Moves between objects:
from | y r l e x a u
MG | PJ LS ZZ QG GL SR JD
HJ | - GP - JM - QN -
ZD | QG - ZN PJ - - -
TH | NQ HZ - - - - DL
TB | - TJ - - NQ - SN
SN | FQ BN GH ZH GG FR TB
DL | GG FM TR HG FQ PH TH
QP | DQ ZH BR BN DM FB BM
DT | - - DN JD - - QG
LZ | ZL PH MF FP SM FM CC
PH | JM LZ - - - DL -
FQ | SN FH - - DL - -
ZH | - QP - SN QN - -
BM | - - - TJ DN - QP
HZ | RM TH DD PR BG CC FM
FH | BN FQ NT DQ FM SM BG
GB | - - - RT - DN GP
FP | GP - - LZ - ZN -
CC | RT - - - - HZ LZ
RD | - SR JM - - LS -
PM | - RT - - - NQ JM
TR | LS PJ DL - - - -
GR | - QG QN LS - - -
BG | TJ - - - HZ - FH
DD | JD - HZ - - - PJ
SD | - - GP SR - QG -
RH | - - RT - - JD SR
NQ | TH RM LB NB TB PM GG
NB | - DN - NQ - - QN
CH | - - DH - SR GL -
DM | ZN QN QG ZZ QP GP DN
TJ | BG TB ZF BM RM JF BN
QG | ZD GR DM MG BR SD DT
HG | QN ZN - DL - - -
MF | SR - LZ - - PJ -
SM | DH - - - LZ FH -
BN | FH SN GL QP ZZ DH TJ
LS | TR MG GG GR GH RD LB
ZF | - - TJ - JD - GL
SR | MF RD ZL SD CH MG RH
RT | CC PM RH GB JF RM ZL
GG | DL ZZ LS QN SN JM NQ
DN | PR NB DT RM BM GB DM
ZN | DM HG ZD FM DQ FP PR
GP | FP HJ SD ZL FB DM GB
FM | ZZ DL PJ ZN FH LZ HZ
PR | DN - - HZ - - ZN
JD | DD LB RM DT ZF RH MG
LB | - JD NQ - - - LS
DQ | QP - - FH ZN - -
ZZ | FM GG MG DM BN ZL RM
GH | - GL SN - LS - -
GL | NT GH BN BR MG CH ZF
QN | HG DM GR GG ZH HJ NB
NT | GL - FH - PJ - -
RM | HZ NQ JD DN TJ RT ZZ
FB | - - - DH GP QP -
PJ | MG TR FM ZD NT MF DD
DH | SM FR CH FB ZL BN JF
JM | PH ZL RD HJ FR GG PM
ZL | LZ JM SR GP DH ZZ RT
FR | - DH - - JM SN -
JF | - - - - RT TJ DH
BR | - - QP GL QG - -

The rows follow the links: the fewer symbols apart two objects are, the more alike their rows tend to be.

Each row is also shifted at random along 7 hidden directions that mean nothing.

Some objects, each with a row of numbers:
FQ
  5    1   -9   11   -1    8   -3    3    1   11  -12  -10    4   -3    1   -6   21   -9   21   -7   -5   17   -5    8   -4    4    1  -11  -12    0   10   -3    6  -16  -17    8   -9    0   14  -19    5   14   10    2   -5   -9    5   -6   -6  -18    8  -17    7   11    5    1    2    0    8   -4   -3  -15   -7   -9   -4   -1
GB
 10   -3    1    2   -1    2   14    5   -9   -1   18    0   19  -12   -3   -1   -2    8  -12    5   -8  -20   -8    9    1  -16    0   -1    3    5  -16   11   -3  -26    6   -2    3   37   -6    7  -17  -27  -16  -22    8    1    4    5   19    6  -19   10    0   -3    6    4   -3  -10   -4   11    9    3   -7    2   32    3
NB
  4  -14   -1   11    5    0  -21    3  -18    4   11   16   13    0   13   11    3    5    1   -4   -4   17  -10    2   -6    7  -17   10   10   -2   -3   -5    9   26  -16    7   17    3   -4    5   21   19  -13   -1  -11    8    3    1    7   -9   -7   -3   11   14   13   -2    3  -14  -12  -15   -3    9   -6   -3   -9   -7
DH
-11    5    9    0   -5   -6   -2    8    1  -10   11    0   -7    0  -11  -15    5  -11   -7    1   29   19  -10    2   -3  -11   13    3    1  -20    8   -7    5   15    4    9   -8  -19    6    5   -1   11    0    3   -7   -8  -18  -12   -1   -7    2   -1    8   -8   -8  -15    8    8    5    6  -24    4   -3   -1   -1   18
PM
  5   -3  -13   14    6   -3  -10    3  -13   -6    5    7    8   -8   19   -3   -1   -7   -1    0  -14   -7  -11   18    2   -2    8   -6    6    5   -2   -3   10    4    1    1   17    6   -8    5    2    3  -11   -6   -9    2   -5   -1   21   -5    1   -7    6   -2    0    1   -1   -1   -1   -7    8   13    1    4   -1  -15
LZ
 -7    3    2   14    1    2   13    3    0   19  -13  -11   -4   -7    0  -12    7  -21   19  -10    7    1   -3   12    7    2   -7   17   -9   13   -8    7   15   16    0   -7    6   19   13   -8    3   -1  -11    2   -2   -4    0   16   13   -8   -8  -11    3   19    4   21  -19  -16   14  -10    9   14   -3  -21   18  -15
MG
 -9    8   -4   -9    2   -7    4   -8   13  -17   -9   -1  -21   -7    3   11  -21    3  -17    0  -14  -25   13  -15   15    7    8   -1   10    3   -5   -1  -12    5   27  -16    0   -7    2   12  -17  -18   14    9    3    2  -11    6   -1   17    8   16  -20   -5   -8    1   -4    8   -6    7    8    0    7    4  -11    1
HG
 10   -9    8  -19    9    2   -8    0   10    3    0   -5  -14   21  -11   -9  -14   22   -4    4  -14   16    5  -12    3    1   -3  -23   -1   -5   23   -7  -15  -19  -20    6  -37   -8    7    9    0    6    5  -13    3   13   17   -3  -14   -4    3    8   -8   -5  -20   -4   28   13   -8   -1   -3  -27  -25    6   -7    0
QP
 12   -4    6   14  -12   18   17   15  -18   20  -10  -10    1    8  -18    0    4   -7   20    3   -8   13    4    3   -5    2  -29    4   -5   -2    1   -4    5   -5   -3   -7  -20   20   17  -11   24    0    4   -2    7   -7   31   11  -17  -12   -8   -1   24   20   12    9   -9  -19    4  -19    5  -13  -39  -17   17   10
DD
 -6    0   -2   -2   21  -18  -22    1    6    5    1   24  -13   19   -3   11   -7   25  -13   -5   -9   21  -17  -11   -5   19   -8   13   -1  -10   -2  -21    9   41    0   13  -33   -8   -3    5   16   15    5   27   -1   16  -11    4  -31    1   10    3    3    3    1  -24  -12    3  -11  -21    3   -6  -35   -9  -25    3
DQ
-12   -2   13   -9   -2    2   -1    8    5    1    0   10    9    8    3    2    7    8    2  -14   13   24    4  -15  -14  -10  -20   18   -1   -2   -7   11    5   27   -7   -7    3  -21   14   -2   -7   10    0   19    8   -3   -4   -5  -15    8   -4   13   -5    9   22   -9    9   -1   -3   12   -5    4   12   -4   -5   10
DM
  4  -12    7    1   -5    9    3    3   -7    0  -16  -12   -5    4   -9   -1  -14   -6   20   12  -14    3   18    2    8    6   -9  -24    9   -6   29    6  -18  -30  -12    0    1    6   -9    2   17    2   -4  -32    4    4   20    4   11  -11   -9   -8    6   -1  -13    8   12   -1   -6  -15   -3   -7   -2    9    3  -11
PH
-10   -4   -2    5    5    0   -3   -3   11   15   -8    1   -9   14    2   -5   -4  -19    8  -11    3   16   -5    6    4    2   -6   16  -16    9    1    5   11   20    0   -8   -2  -15   14   -1   10   14   -6   15  -13    3    3   10   -6    3   11   -1   -2    7   -3   10    6   -1   11  -19   13    8    1  -13    6  -17
GH
 -3    4   -4   -4   -4    2   -1   -4    9  -10   -7    9   -3    8    8   13    7    4   -5  -10  -10   -4    4  -17    1    1   -9   13   -1    7   -9    1    2   24   18  -22    7  -26    9   -2   -5   10   19   31   -4   -1   -4    3  -23   10   20    5   -6   -1   13   -5   -3    1   -1    2   12   -1   10   -1  -24    6
CH
 -7   10   -6   -1   -8    2   13    0    3   -6   -1    6    2  -20    9    1   16   -9   -7   -4    3  -10   -5   -1    3  -10   -5   20    9   -2  -17   -4    6   13   21   -7   11   10   11   -6  -17   -2    3   21   -6   -2  -11    5   -3   -6    2    3    2   -5   19  -11  -21   -7    7   12    3   14   10   -4   -3   17
TJ
  6    4  -11   18   -9    0    2    8  -23   -2   -3   -2   15    2    2    4   11  -10   14    2   -2   -8    2   18   -9   -1    4   -8   -1   -3   -2   -3    9   -4   -3   11   10    6   -5  -10   17   -3    0   -6    0  -14   -3  -12    8   -7   -4  -13   17    7    3    0   -7   -5    4   -7   -2   -1   -3   -1    4    1
RD
 -8    4    2  -17    7   -8  -12  -14   22   -7   12    7   -4  -17    9   -5    5    0  -18  -10   -7   -4   -7  -16   10   -5   10   14   -9   11  -15  -10   -2    1   16   -6   21  -19    5    7  -34   11    1   19   -3    9  -13    3    0   14   10   13  -12  -20    8  -10    5   14    2   29    6    7   22    6  -21    8
ZD
 -3   -5   -3    1   -3   11   10   -3    3   13  -10   -6    2   -1   -5    1    2    5   15    5    7    0   10   -2    5   13   -6   -2   -2    2   10    4   -9  -24  -18    4   -6   12   -9   -7    6    3    2  -16    4    9   21   12   -2  -16  -13  -11    0    0   -3    1  -11   -9   -3   -7   -7    1    8    7    6    0
HJ
 15  -11   -6    6   -9   21   20   -2   -5   16   -6  -25    5    6  -15   -5    0  -29   21   13    5    7    7   15    6   -3    0   -9  -15   11   22   11  -16  -46  -13    0    2   10   -4   -6   23   -3  -10  -40   -3   -3   33   12   11   -7   -3  -11   12   -7  -14   19   10   -7    4  -14    6   -7    5    6   33   -8
CC
 -2   -1    3    0    2   -8    0   -1    4    0   22    4    6    8  -16  -14    3   -7   -1    7   43   16  -20   17  -11    2   28   -2   -7  -13   16    8    0  -10  -10   36   -8    2  -12   -5   13   -4  -17  -21   -2    0  -12  -19   10    1   -2  -11   -2   -8  -19   -1    5   10    2   -7  -15    8   14    0   20   -6
FP
 -6   -1   16   -8    7   -8   -7    1    9    4    0    7   -1  -17   13  -12   -5   19   -6  -14  -24    2   -3  -10   11  -18  -15   -6   10   -1   -5   -4   -1    1  -15   -9    0   21   11   10  -23   16   -9    2   -1    8    0    6   13   -8  -10    7   -2   -1    5   -9    1    0   -1   18   -4   -1  -15    2   -8    0
JF
  0    5  -14   14   -9   -5    8    8  -12    4  -23    8    1   18    5    6   -3  -15   27    1  -20    5   11   21   -9   -6   -5  -10   -7    5   12   -2   10    8   -3   -9    4  -13  -14   -9   37    7   -2    1   -1  -12    1   -3   -3   -1   13  -15   14   -4    1   -8   -8    3    7  -36   21   -1   -4   -1    8  -15
GP
  1   -1   16   -7    3    1    5   12   -3   -7   22    3   -7   -3  -13   -8  -18    4  -33    6   20    1  -10   -7   13  -11  -10   18   21  -18   -4    6   -8   26   13   -4  -12   13   11   22   -3   -8  -16  -11   -3    8   -6   15    7   -4  -10   13    1   -3  -13    8    7   -3   -8    0  -16    8  -18   -7   16   10

From each start, follow one symbol. Which object do you reach?
Answers are names.
  9    3  -12   -9   -1    0   14    1    4    3   17   -5   -1   11  -27    9   -1    1  -13   14   24   -6  -15    8   -3    9   17   14  -16   -2   -3   -3    0   -5   19   12  -19    5  -14   -5    8  -27   -1   -6    4    4    4    9  -23   14    5    5   -1   -9   -7   -1  -10    0    1  -10   12   -2   -9   -6   21    5
a
JD
  5   -1   -3    3   -5    6   -3    5   -6    5    9   -3   -3    5  -13  -13   21  -17    4   -6   17   28  -22    9   -8   -1    9    5   -7  -14   11  -13    6    2   -7   17   -8  -12   14   -6   12   27    0    0  -15  -10   -1   -5   -3  -22    8  -11   21   -5   -1   -8   10    0   11   -4  -14    0   -5   -4   -1    9
a
SN
 -7    5    0   -7    9  -11   -2   -9   13    0    7   -1   -8  -15   -4   -3    9   10  -15   -5   12  -12   -5  -13   11    5   11   13    2    1  -16   -4   -4    2   10    7   -9   15    8   -5  -23   -7    6   16    2    9  -11    2   -4   -6   -4    3  -10    4    4    2  -15   -2   -2   17  -12    0    5   -6  -11   15
a
MF
 13    2  -12   10    1    2   -6    4  -16   -8    7    2   12   -3    8   -2   11    6  -10   -8  -12   -6  -13    4   -9   -4    2  -10    5   -6   -7   -7   11    7    4    5   -2    8    6    0   -2    0    4    4  -13  -11   -2  -12    3   -2    4   -1    6    9   11   -4   -3   -9    2    1    3   -5  -15   -6    2    2
r
TJ
 -7   -1   11   -5    6   -5   -4   -4   10    4    7   -8  -21    6  -24  -19    6    8    2   -4   22   21  -10    4   -2   14   14   -7  -15  -10   14   -5    0  -19  -10   25  -26   -5    8   -5    1    2    5   -8    7    3   -6  -11  -13   -4   -3    0   -7    6  -12    0   12   10    9    4  -15  -11    0   -4   -3    5
l
PJ
 -6    6   -4   11   -4  -10    0   -1   -6  -10  -24   12   14   11   31   13    1   -4   18  -15  -20   -7   13    4  -18   -4  -17    2    9   20  -14   15   17   34    3  -21   21  -10    0   -4    8   -4    4   26    4   -9  -14   -8    3   19   10   -5   -8   17   24    0  -10    0    3  -12   24   10   13  -12   -7  -19
y
TJ
 11   -1    1   -8   -5   10   19   -2   -1   -1    2  -13   -4   -6  -10    4  -18    7  -16   16   -3  -27   13   -7   12    3   -2   -4    4    1   -4   11  -16  -26    8   -9  -11   20   -2   10  -17  -32   10  -19    9    3   15   12    0    2   -8   11   -2   -9  -13    7   -5   -7   -8   10   -5   -6   -8    8   15    6
a
SD
  1   -2   12  -13    6   -4   -9    2   -2  -10   15    1    6    4   -7   -3  -19   28  -15    3   -6   -3    7   -8   -4   -7    5  -14    1   -2   -1   -3   -8  -14   -6    2   -9   -3  -14   12  -13  -15    0  -14   16    7    2   -8   -3   16   -6   17   -8  -13   -4  -11   17   15   -8   15    4  -11  -10   12    3    6
x
BM
-10    8   11  -14   -8    1   15   -2   12  -17   11   -4  -14   15  -17   -2  -12    0  -14   -7   16    4    7  -19  -11   -8   -1   12   -9   -6   -5   12    4   22   28  -15  -23  -34   15   12   -2  -26   17   20   12  -13   -4  -11  -36   32   15   25  -12    0    5   -1   14    8    4    5   10  -11    0  -11    4    7
l
GL
 11   -6    0   -2    9    6    0   -4    8  -12    8  -15  -16    0   -5   -1  -21    1  -17    0  -19  -14   10   -2   12    3    9  -12    1    0    5    2   -7  -14   15  -14  -13   -7   10   19  -11  -13   11  -10   -3   -2    6    1   -2   16   11   17  -14    5  -18   13   13    0   -5   -4   12  -12  -12   -7    2  -11
r
ZZ
 -1   -9    1   -8   -3    1   -2   -3   -1    1    0   14   -4   19   -7   19  -13   16    1   11    9    7   10  -10   -9   14   -2    4   -8    2    8   -1   -3    6   -6   -1  -10  -16  -23    3   16   -3    3   -1   11    8   14    7  -20   13    1    3    2  -12   -9  -13    3    4   -5  -10    5   -8   -1    7   -2   -1
l
DN
  1   -1   -1   -3   -4    7   20    2    4    5   -6    3    0  -13    2    5  -10    2  -10    5  -16  -21    4   -3   16    0   -8   11   10    5  -10    4   -7   -7   11  -20    1   24   -4    7  -11   -9   -2   -4   -1    7   13   22    8   -2   -9    7   -1   -7    0    4  -17  -15    3    2    5    7   -6    5   13    3
e
SR
 16   -3  -10   12    0    3   10    2   -9    0   -2   -6   -3    6  -13    5  -16    3    6    3  -18  -15    3   17    0   12    4  -13   -6    6   -3   -1    6  -12   10   -4  -11   19  -10    1   18  -26    7  -14    7   -3    7    2   -4   16    2    4    0   10   -3   15  -11   -4    2  -20   25   -8  -26  -11   21  -13
a
RT
 -6    4    4   -2  -10   -1   12   -8    5   -8    6  -10   -8  -19   -5  -16   -1  -21    4    3   14  -13   -1   10    7   -7   26   -7    0    4    7    8    0  -32   11    2   26    2   -6    5  -17  -15   -9  -22    2   -9  -13   -2   26    5   -8   -1   -8  -14  -11   12    4    9   10    8   -2    8   31   11   14   -4
x
DH
 -7    5   -3   -5   -2  -11   -1    0   -2  -14    8   15    9    9   11   18    1   -2  -13    6   26   -8    3   -7  -16   -1    7   16    8   -5   -7    6    4   33   21    1   12  -23  -10    6    2  -12    3   18    4   -5  -19   -6  -11   17   10    4  -11   -5   10   -6   -4    6   -5   -2   -1    6   23   -2   -6    9
x
JD
 -2   -4    3    7   13  -13  -18   -1  -12    6   20    1    5   -1   -9  -10   11    8   -4    2   28   15  -22   13  -13   12   19   -1    1  -17    4  -11    3    1  -19   40  -12   14   -4   -5   10    4  -11  -11   -3    3  -22  -18   15   -8  -12  -11    8    8  -10   -4    1   10    0    2  -26    4   -6    0   -5    3
l
DD
  9   -4   -8   11   10   -5  -15   -1  -14   -2   16    0    9   -4    0    0    5    1  -10    0   -1    1   -9    7   -4    6    9   -4   -2   -3   -3  -13    8    4   -7   21    3    9   -3    5    6    4   -9   -9   -4    1   -6   -4   14   -1    1   -4    8    3   -4    8    2   -7   -2   -1   -8    1   -9    1   -7   -2
e
NB
 -6    2   -4   -2   -2   -1    9   -2   10   -2  -19   -2  -10   -8    5    3  -11   -9   10    3  -21  -13   13    4   15    1    7   -2   -2   13   -4  -13   -5  -10   11  -18    4    2   -2   -8   -4   -3    6    8    2    7    4   14   -2   -1    4   -2    3  -10   -7   -4  -17    5    7    1   14    2   -1    4   -4    0
l
ZL
  2    2    1    9  -12    4    9    7  -18   -1   13    5   31  -16    5    6   14    5   -7    1    6  -15   -6    6   -7  -13   -2    5   11   -3  -16   11    4   -9   -2    3   16   20   -3    1  -14  -14   -4  -10    1  -10   -2   -8   13    1  -19    2    8    6   25    1   -5  -14   -4   14   -6    3   12    3   12    6
x
DN
